Here is a tiny trained network, its code and every weight. The questions are about switching its units off for an input and a class, where a switched-off unit gives its printed mean instead of its output.

import numpy as np


def w(rows, s, z=0):
    codes = np.array(rows[::2]) - 128.0
    scale = np.full(codes.shape[1], s)
    scale[-1] = z or s
    return codes * scale


def norm(h):
    return h / np.sqrt((h * h).mean(-1, keepdims=True) + 1e-5)


def f(y):
    return np.maximum(y, 0)


def log_softmax(a):
    a = a - a.max(-1, keepdims=True)
    return a - np.log(np.exp(a).sum(-1, keepdims=True))


def net(x, mask):
    res = np.array(x, float).reshape(1, 8) / 4 @ E
    u = 0
    for l in range(3):
        y = f(norm(res) @ A[l][:, :-1].T + A[l][:, -1])
        res = res + np.where(mask[u : u + 9], y, B[l][:, -1]) @ B[l][:, :-1]
        u += 9
    return log_softmax(norm(res)[-1] @ U[:, :-1].T + U[:, -1])


A, B = {}, {}
E = w([
[127,130,128,125,129,124,128],'x0',
[128,129,125,128,127,126,127],'x1',
[128,125,137,130,126,126,128],'x2',
[231,244,148,150,158,110,85],'x3',
[220,3,100,100,155,111,102],'x4',
[127,126,135,132,129,130,121],'x5',
[130,110,127,229,231,99,226],'x6',
[127,128,128,130,129,130,123],'x7',
],0.0054)
A[0] = w([
[252,253,160,168,145,163,148,66],'L0N0',
[31,231,166,144,99,104,109,33],'L0N1',
[173,156,136,121,122,154,156,50],'L0N2',
[113,128,128,204,246,111,219,14],'L0N3',
[181,38,78,164,167,128,81,49],'L0N4',
[81,180,125,91,119,170,73,100],'L0N5',
[36,232,71,224,131,86,191,85],'L0N6',
[2,34,127,143,116,205,191,4],'L0N7',
[105,132,158,124,212,149,152,37],'L0N8',
],0.0055,0.0029)
B[0] = w([
[43,87,71,101,173,44,46,255],'L0N0',
[131,124,209,78,176,188,183,199],'L0N1',
[123,103,133,134,133,122,101,138],'L0N2',
[172,123,141,211,2,129,79,212],'L0N3',
[154,127,144,82,166,156,158,189],'L0N4',
[126,103,114,189,79,141,177,185],'L0N5',
[121,97,159,76,157,209,166,220],'L0N6',
[78,148,89,110,164,38,63,206],'L0N7',
[132,135,122,144,79,144,112,145],'L0N8',
],0.0069,0.0051)
A[1] = w([
[76,125,155,159,92,160,123,152],'L1N0',
[151,148,115,20,2,164,93,31],'L1N1',
[147,102,106,116,150,131,105,69],'L1N2',
[171,192,130,130,185,115,63,40],'L1N3',
[148,144,144,230,140,116,164,5],'L1N4',
[132,112,115,177,131,154,140,91],'L1N5',
[249,74,129,106,182,147,192,89],'L1N6',
[165,64,114,123,95,101,77,174],'L1N7',
[67,72,125,89,99,119,153,117],'L1N8',
],0.0066,0.0025)
B[1] = w([
[237,149,96,103,178,131,98,191],'L1N0',
[171,91,135,254,81,125,176,235],'L1N1',
[129,150,156,83,90,115,162,164],'L1N2',
[48,72,50,114,155,48,142,195],'L1N3',
[136,39,41,163,25,149,171,162],'L1N4',
[137,100,138,131,89,142,88,147],'L1N5',
[142,239,166,67,159,206,162,198],'L1N6',
[82,217,163,127,159,182,182,254],'L1N7',
[161,196,116,166,221,77,41,206],'L1N8',
],0.0054,0.0048)
A[2] = w([
[128,185,172,103,156,209,156,1],'L2N0',
[121,106,103,80,81,119,116,140],'L2N1',
[156,120,159,48,140,159,176,76],'L2N2',
[231,103,101,44,167,112,142,155],'L2N3',
[149,78,132,253,64,151,98,144],'L2N4',
[163,178,172,105,47,121,66,103],'L2N5',
[53,91,98,103,138,73,118,18],'L2N6',
[181,131,149,171,41,119,108,61],'L2N7',
[79,157,105,109,176,5,47,69],'L2N8',
],0.0071,0.0023)
B[2] = w([
[93,161,228,43,141,190,82,175],'L2N0',
[119,192,137,199,138,97,173,147],'L2N1',
[110,199,217,153,146,182,127,165],'L2N2',
[3,192,218,137,88,199,91,187],'L2N3',
[229,166,65,55,75,140,200,210],'L2N4',
[143,59,79,168,162,115,183,171],'L2N5',
[117,100,98,120,114,18,77,182],'L2N6',
[193,79,97,151,112,126,189,175],'L2N7',
[128,57,94,145,154,44,62,255],'L2N8',
],0.0062,0.0074)
U = w([
[90,102,76,142,163,2,10,245],'0',
[103,183,232,97,145,239,123,172],'1',
[243,120,54,165,44,139,221,3],'2',
],0.0097,0.00032)

Each question gives the input, the list of numbers given to net, and the class t.
The units are the neurons (one row each of A and B). Each row of codes is followed by its name. A weight is (code - 128) times the scale printed after its matrix; where a second scale follows, it is the last column's (A, B and U).
mask holds one flag per neuron, layer by layer. A switched-off neuron (its flag False) gives its mean, the last column of its row in B, instead of its output. The means were averaged over made-up inputs and are rounded, as every weight is.
A unit's drop is (log p(t) with every unit on - log p(t) with that unit switched off) / (log p(t) with every unit on - log p(t) with every unit switched off).
The circuit of an input: a set's keep is (log p(t) with only the set's units on - log p(t) with every unit switched off) / (log p(t) with every unit on - log p(t) with every unit switched off). Starting from the 12 units with the biggest drops (on a tie, the unit counted first), units are removed one at a time, each time the one whose removal leaves the highest keep (on an exact tie, the one counted first), for as long as the keep stays at least 0.8.
units of the circuit, in order: the units of the circuit, biggest drop first
most important unit: the unit with the biggest drop
k most important neurons: the k neurons with the biggest drops, biggest first
k most important neurons of layer l: the k neurons of layer l with the biggest drops, biggest first
drop of u: that unit's drop, to one decimal
input [-5,3,-1,7,8,-2,5,2], class 1: units of the circuit, in order : L1N6, L2N3
input [-6,8,-7,1,-7,0,8,5], class 2: units of the circuit, in order : L0N3, L1N4
input [-5,-1,-6,-7,2,-2,8,-2], class 2: units of the circuit, in order : L0N3, L2N4
input [2,-4,-3,8,-8,8,-5,5], class 0: units of the circuit, in order : L0N0
input [8,1,5,3,4,-3,-1,8], class 1: 2 most important neurons : L0N7, L0N4
input [7,8,7,-4,-5,-4,-2,1], class 1: 4 most important neurons : L0N1, L0N0, L0N6, L1N3
input [-6,-1,-3,-2,7,8,7,-7], class 1: 3 most important neurons : L1N6, L0N4, L1N1
input [3,-8,4,2,8,-2,7,-6], class 1: 2 most important neurons of layer 1 : L1N6, L1N1
input [-2,-7,-4,-4,-3,7,5,-7], class 2: 2 most important neurons : L0N3, L0N0
input [2,-3,-8,-2,5,1,7,6], class 2: 2 most important neurons of layer 0 : L0N3, L0N6
input [6,-5,-2,6,-4,-1,-8,0], class 2: 2 most important neurons : L1N1, L0N5
input [3,-6,-6,-3,6,1,5,-5], class 1: 2 most important neurons : L0N4, L1N6
input [3,-7,3,6,0,8,8,0], class 2: 2 most important neurons of layer 0 : L0N3, L0N7
input [-8,5,2,0,-4,-4,-7,-4], class 2: most important unit : L1N1
input [8,3,-7,-5,8,-7,-2,-8], class 1: drop of L0N0 : 0.4
input [6,8,-2,-4,7,-5,2,-4], class 1: drop of L0N0 : 0.2
input [-7,-5,-2,-4,-5,-6,7,7], class 2: drop of L0N0 : 0.1
input [8,4,8,0,-6,-3,8,-6], class 2: 2 most important neurons : L0N3, L1N4
